Below is a small trained network, with its code and all its weights. Each question gives an input and a target symbol and asks what happens when units are switched off, that is, made to give their printed mean instead of their output.

import numpy as np


def w(rows, s, z=0):
    codes = np.array(rows[::2]) - 128.0
    scale = np.full(codes.shape[1], s)
    scale[-1] = z or s
    return codes * scale


def f(y):
    return np.maximum(y, 0)


def softmax(a):
    e = np.exp(a - a.max(-1, keepdims=True))
    return e / e.sum(-1, keepdims=True)


def log_softmax(a):
    a = a - a.max(-1, keepdims=True)
    return a - np.log(np.exp(a).sum(-1, keepdims=True))


def net(x, mask):
    ids = ['αγηλμξπτφψ'.index(c) for c in x.split()]
    T = len(ids)
    res = E[ids] + P[:T]
    q, k, v = (res @ M[0].T for M in (Q, K, V))
    z = softmax(np.where(np.tri(T) > 0, q @ k.T / 3**0.5, -1e9)) @ v
    res = res + np.where(mask[0], z, O[0][:, -1]) @ O[0][:, :-1]
    y = f(res @ A[0][:, :-1].T + A[0][:, -1])
    res = res + np.where(mask[1:13], y, B[0][:, -1]) @ B[0][:, :-1]
    return log_softmax(res[-1] @ U[:, :-1].T + U[:, -1])


Q, K, V, O, A, B = {}, {}, {}, {}, {}, {}
E = w([
[116,112,153,55,102,144],'α',
[76,173,174,110,188,161],'γ',
[127,50,122,105,134,146],'η',
[174,152,110,187,53,133],'λ',
[126,81,103,122,180,73],'μ',
[137,108,153,76,162,140],'ξ',
[138,79,62,130,177,205],'π',
[168,66,95,78,189,104],'τ',
[6,92,113,177,55,149],'φ',
[120,205,78,146,191,150],'ψ',
],0.025)
P = w([
[109,107,23,44,208,88],'0',
[100,91,50,63,232,118],'1',
[78,101,75,68,215,138],'2',
[69,106,84,75,209,163],'3',
[60,115,107,90,180,170],'4',
[51,113,124,93,186,197],'5',
[37,108,140,102,181,216],'6',
[34,119,151,107,174,233],'7',
[29,134,155,116,176,252],'8',
[20,137,152,103,176,253],'9',
],0.0069)
Q[0] = w([
[195,214,158,249,49,84],'head 0',
[115,163,183,208,32,71],'head 0',
[149,186,169,181,153,113],'head 0',
],0.016)
K[0] = w([
[183,82,119,73,167,2],'head 0',
[210,119,164,79,155,85],'head 0',
[116,111,129,76,125,57],'head 0',
],0.018)
V[0] = w([
[68,199,42,116,165,171],'head 0',
[131,240,240,125,170,18],'head 0',
[204,165,2,179,112,224],'head 0',
],0.0061)
O[0] = w([
[154,166,248,205,73,154,254],'head 0',
[76,137,156,106,101,102,31],'head 0',
[130,181,106,168,140,212,132],'head 0',
],0.014,0.0082)
A[0] = w([
[58,51,25,81,90,21,86],'neuron 0',
[117,73,33,209,136,64,118],'neuron 1',
[128,80,196,106,133,177,114],'neuron 2',
[251,75,101,42,68,173,112],'neuron 3',
[96,34,14,118,168,79,3],'neuron 4',
[47,89,97,95,239,161,111],'neuron 5',
[143,132,50,70,77,178,157],'neuron 6',
[26,158,147,18,154,98,143],'neuron 7',
[93,224,112,49,104,163,111],'neuron 8',
[181,162,113,136,214,7,131],'neuron 9',
[53,48,122,168,45,121,89],'neuron 10',
[122,1,142,135,18,136,120],'neuron 11',
],0.0093,0.011)
B[0] = w([
[19,145,118,206,160,191,153],'neuron 0',
[113,36,199,183,131,193,160],'neuron 1',
[140,162,84,134,188,52,254],'neuron 2',
[24,202,82,22,48,97,211],'neuron 3',
[11,176,225,157,106,144,150],'neuron 4',
[209,164,120,177,1,43,196],'neuron 5',
[147,137,215,214,109,103,176],'neuron 6',
[134,42,20,57,126,173,214],'neuron 7',
[172,12,119,159,138,41,162],'neuron 8',
[193,141,166,63,99,243,172],'neuron 9',
[220,25,175,44,152,155,182],'neuron 10',
[32,200,84,172,154,128,207],'neuron 11',
],0.0079,0.0088)
U = w([
[90,45,149,147,132,200,54],'α',
[135,150,70,95,198,242,86],'γ',
[99,100,192,60,254,101,238],'η',
[72,134,125,178,70,85,118],'λ',
[192,78,88,201,42,38,255],'μ',
[203,100,111,35,90,174,117],'ξ',
[77,213,189,35,99,185,32],'π',
[35,161,13,148,198,130,91],'τ',
[206,33,181,124,142,141,67],'φ',
[113,174,228,173,201,91,118],'ψ',
],0.0072,0.0068)

Each question gives the input, a string of symbols that net reads in full, and the target symbol t.
The units are the heads (3 rows each of Q, K, V and O) and the neurons (one row each of A and B). Each row of codes is followed by its name. A weight is (code - 128) times the scale printed after its matrix; where a second scale follows, it is the last column's (O, A, B and U).
mask holds one flag per unit, heads first, then neurons. A switched-off unit (its flag False) gives its mean, the last column of its rows in O or B, instead of its output. The means were averaged over made-up inputs and are rounded, as every weight is.
A unit's drop is (log p(t) with every unit on - log p(t) with that unit switched off) / (log p(t) with every unit on - log p(t) with every unit switched off).
The circuit of an input: a set's keep is (log p(t) with only the set's units on - log p(t) with every unit switched off) / (log p(t) with every unit on - log p(t) with every unit switched off). Starting from the 12 units with the biggest drops (on a tie, the unit counted first), units are removed one at a time, each time the one whose removal leaves the highest keep (on an exact tie, the one counted first), for as long as the keep stays at least 0.8.
circuit, biggest first: the units of the circuit, biggest drop first
k most important neurons: the k neurons with the biggest drops, biggest first
drop of u: that unit's drop, to one decimal
input γ μ ξ α γ ψ ξ τ τ, target ψ: most important neuron	[neuron 7]
input λ ξ τ, target μ: circuit, biggest first	[neuron 5; head 0]
input γ ξ λ τ λ α α, target μ: 3 most important neurons	[neuron 8; neuron 5; neuron 6]
input τ η ψ φ η α μ, target φ: circuit, biggest first	[head 0; neuron 9; neuron 3]
input γ τ γ ξ γ φ, target α: 3 most important neurons	[neuron 10; neuron 11; neuron 7]
input ξ η μ, target α: 4 most important neurons	[neuron 1; neuron 9; neuron 4; neuron 0]
input τ ξ ξ, target ξ: circuit, biggest first	[head 0; neuron 7; neuron 5; neuron 9]
input η ξ τ η, target λ: 2 most important neurons	[neuron 4; neuron 5]
input η τ φ γ η, target τ: 2 most important neurons	[neuron 11; neuron 3]
input μ ξ ξ μ η λ τ μ α γ, target η: circuit, biggest first	[head 0; neuron 7; neuron 2; neuron 8]
input η τ τ, target π: 2 most important neurons	[neuron 4; neuron 3]
input η τ ξ, target ξ: 2 most important neurons	[neuron 9; neuron 5]
input π τ μ, target γ: drop of head 0	0.8
input τ η τ λ ψ η ξ, target ψ: drop of head 0	0.7
input ψ ψ ψ λ α, target μ: 2 most important neurons	[neuron 8; neuron 6]
input τ γ λ ξ ψ τ μ α, target ψ: drop of head 0	0.7
input π λ π π γ α φ γ τ φ, target η: most important neuron	[neuron 10]
